Below is a small trained network, with its code and all its weights. Each question gives an input and a class and asks what happens when units are switched off, that is, made to give their printed mean instead of their output.

import numpy as np


def w(rows, s, z=0):
    codes = np.array(rows[::2]) - 128.0
    scale = np.full(codes.shape[1], s)
    scale[-1] = z or s
    return codes * scale


def f(y):
    return np.maximum(y, 0)


def log_softmax(a):
    a = a - a.max(-1, keepdims=True)
    return a - np.log(np.exp(a).sum(-1, keepdims=True))


def net(x, mask):
    res = np.array(x, float).reshape(1, 6) / 4 @ E
    y = f(res @ A[0][:, :-1].T + A[0][:, -1])
    res = res + np.where(mask, y, B[0][:, -1]) @ B[0][:, :-1]
    return log_softmax(res[-1] @ U[:, :-1].T + U[:, -1])


A, B = {}, {}
E = w([
[72,210,35,151,180],'x0',
[237,89,49,92,153],'x1',
[146,64,92,254,103],'x2',
[124,119,123,130,138],'x3',
[131,128,128,129,127],'x4',
[127,96,156,150,212],'x5',
],0.0075)
A[0] = w([
[73,185,146,158,1,158],'n1',
[123,187,64,135,51,131],'n2',
[107,86,109,81,30,116],'n3',
[115,174,114,52,119,70],'n4',
[112,129,160,232,115,83],'n5',
[18,122,200,173,52,136],'n6',
[111,213,33,168,137,67],'n7',
[41,128,148,152,107,2],'n8',
[242,97,47,50,159,101],'n9',
[214,146,84,112,175,93],'n10',
[171,80,44,203,67,41],'n11',
[48,195,19,99,164,76],'n12',
[130,69,184,114,45,95],'n13',
[100,224,54,173,166,49],'n14',
[88,162,233,155,144,117],'n15',
[70,183,179,113,153,25],'n16',
[91,69,201,151,229,166],'n17',
[139,115,119,191,94,50],'n18',
[81,140,157,171,128,19],'n19',
[146,123,150,24,138,109],'n20',
[119,216,159,170,64,63],'n21',
[83,153,235,184,106,49],'n22',
[99,61,86,215,92,22],'n23',
[138,105,102,89,30,131],'n24',
[195,137,54,89,119,87],'n25',
[165,197,92,254,98,6],'n26',
],0.0092,0.0037)
B[0] = w([
[132,142,45,171,206,237],'n1',
[194,61,88,207,173,193],'n2',
[163,86,152,221,194,180],'n3',
[52,155,179,168,93,180],'n4',
[100,170,148,58,103,197],'n5',
[206,188,71,126,117,254],'n6',
[226,135,164,120,119,210],'n7',
[86,192,75,126,111,170],'n8',
[147,240,70,129,81,252],'n9',
[79,200,80,193,88,194],'n10',
[67,185,160,109,65,212],'n11',
[251,136,229,97,131,232],'n12',
[189,56,176,112,89,206],'n13',
[254,79,199,163,165,210],'n14',
[172,157,83,176,65,211],'n15',
[103,192,120,154,49,179],'n16',
[215,118,43,184,104,218],'n17',
[58,181,204,52,79,166],'n18',
[101,189,77,182,78,159],'n19',
[157,204,201,128,72,203],'n20',
[124,145,49,147,93,180],'n21',
[168,208,117,146,120,209],'n22',
[56,155,214,30,79,196],'n23',
[163,113,123,231,166,185],'n24',
[75,190,50,221,34,193],'n25',
[139,154,221,138,104,187],'n26',
],0.0071,0.0068)
U = w([
[232,81,167,156,117,136],'0',
[99,167,17,177,108,62],'1',
[171,80,78,209,143,253],'2',
[99,179,203,107,89,85],'3',
[167,110,84,160,119,155],'4',
[154,109,78,150,124,211],'5',
[90,1,61,111,198,34],'6',
],0.008,0.0042)

Each question gives the input, the list of numbers given to net, and the class t.
The units are the neurons (one row each of A and B). Each row of codes is followed by its name. A weight is (code - 128) times the scale printed after its matrix; where a second scale follows, it is the last column's (A, B and U).
mask holds one flag per neuron, in row order. A switched-off neuron (its flag False) gives its mean, the last column of its row in B, instead of its output. The means were averaged over made-up inputs and are rounded, as every weight is.
A unit's drop is (log p(t) with every unit on - log p(t) with that unit switched off) / (log p(t) with every unit on - log p(t) with every unit switched off).
The circuit of an input: a set's keep is (log p(t) with only the set's units on - log p(t) with every unit switched off) / (log p(t) with every unit on - log p(t) with every unit switched off). Starting from the 12 units with the biggest drops (on a tie, the unit counted first), units are removed one at a time, each time the one whose removal leaves the highest keep (on an exact tie, the one counted first), for as long as the keep stays at least 0.8.
units of the circuit, in order: the units of the circuit, biggest drop first
most important unit: the unit with the biggest drop
top k neurons: the k neurons with the biggest drops, biggest first
drop when u is switched off: that unit's drop, to one decimal
input [7,0,8,2,1,-1], class 3: units of the circuit, in order : n23, n26
input [-4,0,8,-6,-8,6], class 3: most important unit : n23
input [-1,-3,6,-1,-2,5], class 3: units of the circuit, in order : n23, n5
input [-8,-5,-8,8,-8,-4], class 0: units of the circuit, in order : n13, n3
input [-5,-4,-5,8,-7,-8], class 2: units of the circuit, in order : n1, n3, n24
input [-8,-4,-7,3,2,-3], class 0: units of the circuit, in order : n13, n3
input [7,1,0,-7,-4,5], class 0: units of the circuit, in order : n12, n14
input [-4,-7,3,5,4,3], class 1: top 2 neurons : n12, n14
input [8,8,-3,1,2,-5], class 0: top 4 neurons : n12, n14, n7, n1
input [-4,-4,8,2,-6,-6], class 3: top 3 neurons : n23, n18, n11
input [2,5,-7,-6,-3,1], class 3: top 3 neurons : n20, n1, n17
input [-6,8,-2,0,-1,8], class 1: top 2 neurons : n9, n10
input [-6,7,8,-7,7,-4], class 3: top 3 neurons : n11, n23, n18
input [-4,8,-1,-4,-1,2], class 1: most important unit : n9
input [8,4,5,3,-8,4], class 0: top 3 neurons : n14, n12, n7
input [-5,-1,7,7,6,6], class 3: drop when n2 is switched off : 0.1
input [-3,2,5,3,-5,3], class 3: drop when n20 is switched off : -0.1
input [3,5,-6,3,-6,-1], class 3: drop when n4 is switched off : 0.3
